Here is a tiny trained network, its code and every weight. The questions are about switching its units off for an input and a target symbol, where a switched-off unit gives its printed mean instead of its output.

import numpy as np


def w(rows, s, z=0):
    codes = np.array(rows[::2]) - 128.0
    scale = np.full(codes.shape[1], s)
    scale[-1] = z or s
    return codes * scale


def norm(h):
    return h / np.sqrt((h * h).mean(-1, keepdims=True) + 1e-5)


def f(y):
    return np.maximum(y, 0)


def softmax(a):
    e = np.exp(a - a.max(-1, keepdims=True))
    return e / e.sum(-1, keepdims=True)


def log_softmax(a):
    a = a - a.max(-1, keepdims=True)
    return a - np.log(np.exp(a).sum(-1, keepdims=True))


def net(x, mask):
    ids = ['ΔΞΣΨαβγεζηθμπφω'.index(c) for c in x.split()]
    T = len(ids)
    res = E[ids] + P[:T]
    r = norm(res)
    for j in range(2):
        rows = slice(3 * j, 3 * j + 3)
        q, k, v = (r @ M[0][rows].T for M in (Q, K, V))
        z = softmax(np.where(np.tri(T) > 0, q @ k.T / 3**0.5, -1e9)) @ v
        o = O[0][rows]
        res = res + np.where(mask[j], z, o[:, -1]) @ o[:, :-1]
    y = f(norm(res) @ A[0][:, :-1].T + A[0][:, -1])
    res = res + np.where(mask[2:10], y, B[0][:, -1]) @ B[0][:, :-1]
    return log_softmax(norm(res)[-1] @ U[:, :-1].T + U[:, -1])


Q, K, V, O, A, B = {}, {}, {}, {}, {}, {}
E = w([
[170,201,165,129],'Δ',
[89,79,125,176],'Ξ',
[141,142,157,159],'Σ',
[171,135,176,130],'Ψ',
[150,188,117,76],'α',
[147,157,104,115],'β',
[82,78,123,160],'γ',
[149,180,135,119],'ε',
[81,105,87,146],'ζ',
[89,222,103,159],'η',
[112,83,178,170],'θ',
[187,133,129,162],'μ',
[110,86,199,71],'π',
[100,160,208,104],'φ',
[61,3,30,102],'ω',
],0.019)
P = w([
[122,99,114,103],'0',
[148,87,130,123],'1',
[185,123,160,121],'2',
[176,137,162,128],'3',
[177,158,182,142],'4',
[142,94,203,217],'5',
[138,50,213,255],'6',
[80,57,109,240],'7',
[136,133,100,146],'8',
[153,106,172,166],'9',
],0.006)
Q[0] = w([
[64,157,151,113],'head 0',
[109,122,33,64],'head 0',
[157,108,151,139],'head 0',
[77,87,141,152],'head 1',
[172,145,154,254],'head 1',
[86,149,228,249],'head 1',
],0.0072)
K[0] = w([
[91,84,168,139],'head 0',
[242,2,146,123],'head 0',
[137,112,47,83],'head 0',
[128,65,127,144],'head 1',
[50,215,146,182],'head 1',
[150,247,124,194],'head 1',
],0.0066)
V[0] = w([
[115,99,186,121],'head 0',
[148,54,113,42],'head 0',
[131,84,199,38],'head 0',
[171,165,86,124],'head 1',
[117,120,189,89],'head 1',
[3,191,129,76],'head 1',
],0.012)
O[0] = w([
[195,111,236,153,137],'head 0',
[230,55,88,3,74],'head 0',
[254,108,212,85,107],'head 0',
[186,188,41,110,150],'head 1',
[165,147,244,160,123],'head 1',
[5,174,214,63,2],'head 1',
],0.0071,0.0075)
A[0] = w([
[102,206,105,150,130],'neuron 0',
[16,207,188,145,68],'neuron 1',
[75,105,185,208,149],'neuron 2',
[167,151,254,111,85],'neuron 3',
[83,232,96,164,106],'neuron 4',
[124,128,62,152,4],'neuron 5',
[169,64,145,208,134],'neuron 6',
[170,110,152,119,82],'neuron 7',
],0.0075,0.0042)
B[0] = w([
[72,98,107,216,166],'neuron 0',
[87,174,157,182,164],'neuron 1',
[113,187,164,110,213],'neuron 2',
[158,159,172,135,175],'neuron 3',
[72,113,112,213,174],'neuron 4',
[126,103,130,254,137],'neuron 5',
[182,142,137,51,254],'neuron 6',
[120,83,132,62,143],'neuron 7',
],0.0078,0.0063)
U = w([
[30,209,89,206,160],'Δ',
[68,65,120,197,144],'Ξ',
[93,160,57,186,73],'Σ',
[167,79,99,119,12],'Ψ',
[123,193,83,34,137],'α',
[116,131,13,127,8],'β',
[85,49,112,128,16],'γ',
[87,137,74,166,6],'ε',
[18,83,61,112,83],'ζ',
[78,144,63,119,13],'η',
[142,70,156,171,61],'θ',
[252,112,2,251,223],'μ',
[188,50,114,97,106],'π',
[172,167,170,154,254],'φ',
[120,18,32,87,209],'ω',
],0.0077,0.0051)

Each question gives the input, a string of symbols that net reads in full, and the target symbol t.
The units are the heads (3 rows each of Q, K, V and O) and the neurons (one row each of A and B). Each row of codes is followed by its name. A weight is (code - 128) times the scale printed after its matrix; where a second scale follows, it is the last column's (O, A, B and U).
mask holds one flag per unit, heads first, then neurons. A switched-off unit (its flag False) gives its mean, the last column of its rows in O or B, instead of its output. The means were averaged over made-up inputs and are rounded, as every weight is.
A unit's drop is (log p(t) with every unit on - log p(t) with that unit switched off) / (log p(t) with every unit on - log p(t) with every unit switched off).
The circuit of an input: a set's keep is (log p(t) with only the set's units on - log p(t) with every unit switched off) / (log p(t) with every unit on - log p(t) with every unit switched off). Starting from all 10 units, units are removed one at a time, each time the one whose removal leaves the highest keep (on an exact tie, the one counted first), for as long as the keep stays at least 0.8.
units of the circuit, in order: the units of the circuit, biggest drop first
k most important neurons: the k neurons with the biggest drops, biggest first
heads that matter: for each layer, one digit per head in row order, 1 if its drop is at least 0.15 and else 0, layers parted by /
drop when u is switched off: that unit's drop, to one decimal
input φ μ φ ζ, target φ: heads that matter : 11
input Ξ θ φ Δ φ η β, target Δ: heads that matter : 01
input ω μ θ φ Ξ η α μ Ψ Δ, target Δ: heads that matter : 11
input Ψ Ξ φ Ξ η θ, target Δ: units of the circuit, in order : (head 0; head 1)
input η μ β Ξ Ψ, target Δ: heads that matter : 10
input Ψ φ Ξ, target φ: heads that matter : 01
input φ μ μ, target φ: heads that matter : 01
input η φ γ, target Δ: units of the circuit, in order : (head 1; neuron 1)
input η γ φ Ξ μ μ Δ Ξ β ε, target Δ: units of the circuit, in order : (head 1; head 0)
input φ φ η μ Δ, target Δ: units of the circuit, in order : (head 1; head 0; neuron 4)
input Δ φ β, target φ: units of the circuit, in order : (head 1)
input φ μ η μ Ψ μ μ μ Σ, target Δ: heads that matter : 00
input Ξ η γ, target Δ: units of the circuit, in order : (head 1; head 0)
input φ θ μ μ Ξ θ φ α, target φ: heads that matter : 11
input φ η Δ μ μ φ α, target Δ: heads that matter : 01
input θ ω Δ η Ξ ε Ξ μ, target Δ: heads that matter : 11
input θ Ξ μ Δ φ ζ μ φ θ, target φ: heads that matter : 00
input Ξ φ μ η φ μ φ μ ε, target Δ: heads that matter : 01
input μ Ξ φ ε φ γ, target φ: most important neuron : (neuron 2)
input φ Ξ μ μ Ξ φ φ μ Σ, target φ: drop when head 0 is switched off : 0.3
input π Δ π μ Ξ Ξ φ θ, target φ: drop when head 1 is switched off : 0.1
input φ φ γ, target φ: drop when head 1 is switched off : 0.3
